Here is a tiny trained network, its code and every weight. The questions are about switching its units off for an input and a target symbol, where a switched-off unit gives its printed mean instead of its output.

import numpy as np


def w(rows, s, z=0):
    codes = np.array(rows[::2]) - 128.0
    scale = np.full(codes.shape[1], s)
    scale[-1] = z or s
    return codes * scale


def norm(h):
    return h / np.sqrt((h * h).mean(-1, keepdims=True) + 1e-5)


def f(y):
    return y / 2 * (1 + np.tanh(0.7978845608 * (y + 0.044715 * y**3)))


def softmax(a):
    e = np.exp(a - a.max(-1, keepdims=True))
    return e / e.sum(-1, keepdims=True)


def log_softmax(a):
    a = a - a.max(-1, keepdims=True)
    return a - np.log(np.exp(a).sum(-1, keepdims=True))


def net(x, mask):
    ids = ['ΓΔαβμξ'.index(c) for c in x.split()]
    T = len(ids)
    res = E[ids] + P[:T]
    u = 0
    for l in range(2):
        q, k, v = (norm(res) @ M[l].T for M in (Q, K, V))
        z = softmax(np.where(np.tri(T) > 0, q @ k.T / 2**0.5, -1e9)) @ v
        res = res + np.where(mask[u], z, O[l][:, -1]) @ O[l][:, :-1]
        u += 1
        y = f(norm(res) @ A[l][:, :-1].T + A[l][:, -1])
        res = res + np.where(mask[u : u + 4], y, B[l][:, -1]) @ B[l][:, :-1]
        u += 4
    return log_softmax(norm(res)[-1] @ U[:, :-1].T + U[:, -1])


Q, K, V, O, A, B = {}, {}, {}, {}, {}, {}
E = w([
[120,3,176,141],'Γ',
[163,210,83,189],'Δ',
[103,84,166,127],'α',
[187,118,163,124],'β',
[117,66,124,130],'μ',
[74,90,172,215],'ξ',
],0.0014)
P = w([
[127,147,115,97],'0',
[88,123,95,219],'1',
[234,127,82,124],'2',
[129,141,212,133],'3',
[102,60,94,239],'4',
[249,128,93,131],'5',
[130,139,220,134],'6',
[134,40,96,255],'7',
],0.0024)
Q[0] = w([
[249,95,45,141],'L0H0',
[254,39,151,102],'L0H0',
],0.0053)
K[0] = w([
[103,146,64,39],'L0H0',
[142,115,134,1],'L0H0',
],0.0087)
V[0] = w([
[203,189,253,118],'L0H0',
[55,113,193,105],'L0H0',
],0.0029)
O[0] = w([
[81,88,4,70,207],'L0H0',
[177,77,102,224,2],'L0H0',
],0.003,0.0009)
A[0] = w([
[139,120,212,115,112],'L0N0',
[134,194,3,169,4],'L0N1',
[66,235,129,63,60],'L0N2',
[156,114,167,80,150],'L0N3',
],0.004,0.002)
B[0] = w([
[138,136,24,129,216],'L0N0',
[165,4,120,36,212],'L0N1',
[179,124,218,221,3],'L0N2',
[126,147,83,144,203],'L0N3',
],0.0038,0.00026)
Q[1] = w([
[254,81,82,188],'L1H0',
[215,87,104,158],'L1H0',
],0.0075)
K[1] = w([
[248,46,254,203],'L1H0',
[220,21,245,163],'L1H0',
],0.0029)
V[1] = w([
[251,87,191,46],'L1H0',
[122,128,52,100],'L1H0',
],0.0024)
O[1] = w([
[213,209,40,252,1],'L1H0',
[94,81,172,156,95],'L1H0',
],0.0021,0.00052)
A[1] = w([
[112,12,102,89,93],'L1N0',
[178,210,2,107,4],'L1N1',
[56,80,148,190,63],'L1N2',
[240,129,139,82,133],'L1N3',
],0.0044,0.0043)
B[1] = w([
[193,203,118,179,222],'L1N0',
[33,201,27,229,129],'L1N1',
[34,22,132,185,194],'L1N2',
[3,89,207,149,254],'L1N3',
],0.0034,0.00086)
U = w([
[218,68,78,207,2],'Γ',
[172,224,229,152,236],'Δ',
[86,110,185,2,166],'α',
[48,227,42,144,179],'β',
[199,143,55,17,234],'μ',
[27,50,179,167,41],'ξ',
],0.0085,0.00079)

Each question gives the input, a string of symbols that net reads in full, and the target symbol t.
The units are the heads (2 rows each of Q, K, V and O) and the neurons (one row each of A and B). Each row of codes is followed by its name. A weight is (code - 128) times the scale printed after its matrix; where a second scale follows, it is the last column's (O, A, B and U).
mask holds one flag per unit, layer by layer, with each layer's heads first. A switched-off unit (its flag False) gives its mean, the last column of its rows in O or B, instead of its output. The means were averaged over made-up inputs and are rounded, as every weight is.
A unit's drop is (log p(t) with every unit on - log p(t) with that unit switched off) / (log p(t) with every unit on - log p(t) with every unit switched off).
The circuit of an input: a set's keep is (log p(t) with only the set's units on - log p(t) with every unit switched off) / (log p(t) with every unit on - log p(t) with every unit switched off). Starting from all 10 units, units are removed one at a time, each time the one whose removal leaves the highest keep (on an exact tie, the one counted first), for as long as the keep stays at least 0.8.
units of the circuit, in order: the units of the circuit, biggest drop first
most important unit: the unit with the biggest drop
top k neurons: the k neurons with the biggest drops, biggest first
k most important neurons of layer l: the k neurons of layer l with the biggest drops, biggest first
input α Δ Δ Γ, target Γ: most important unit	L0N0
input Δ Δ μ μ μ α, target β: units of the circuit, in order	(L1N1, L0N2, L0N1, L0N3)
input Δ ξ ξ, target β: top 2 neurons	(L0N2, L1N1)
input Δ Δ Δ Δ Δ Δ, target β: units of the circuit, in order	(L1N1, L1N3)
input Δ Δ β Γ β Δ μ, target μ: 2 most important neurons of layer 0	(L0N0, L0N2)
input Δ Δ Δ, target β: top 2 neurons	(L1N1, L0N2)
input ξ α β Δ α μ, target α: top 3 neurons	(L1N3, L0N0, L0N1)
input μ Δ Γ, target Δ: top 3 neurons	(L1N2, L0N1, L1N3)
input Γ Δ β Δ μ ξ, target ξ: 3 most important neurons of layer 0	(L0N1, L0N2, L0N3)
input ξ β μ β β β, target α: top 4 neurons	(L1N3, L0N0, L1N2, L0N2)
input ξ α β Δ ξ ξ β, target β: top 3 neurons	(L0N0, L1N1, L0N3)
input ξ Δ Δ, target α: top 2 neurons	(L1N3, L0N1)
input Γ Δ ξ Δ Δ β, target ξ: top 3 neurons	(L1N3, L1N0, L0N1)
input Γ Δ Δ μ Γ Δ, target ξ: most important unit	L1N3
input μ β Δ ξ Δ μ, target Δ: top 3 neurons	(L1N2, L1N3, L0N1)
input Γ μ Δ β β Δ, target ξ: top 3 neurons	(L1N3, L0N0, L0N1)
input ξ β α, target α: 2 most important neurons of layer 0	(L0N2, L0N0)
input ξ Γ β, target α: 2 most important neurons of layer 1	(L1N3, L1N2)
input ξ Δ Γ, target α: 3 most important neurons of layer 0	(L0N2, L0N1, L0N3)
input Γ Δ α μ, target μ: most important unit	L1N3
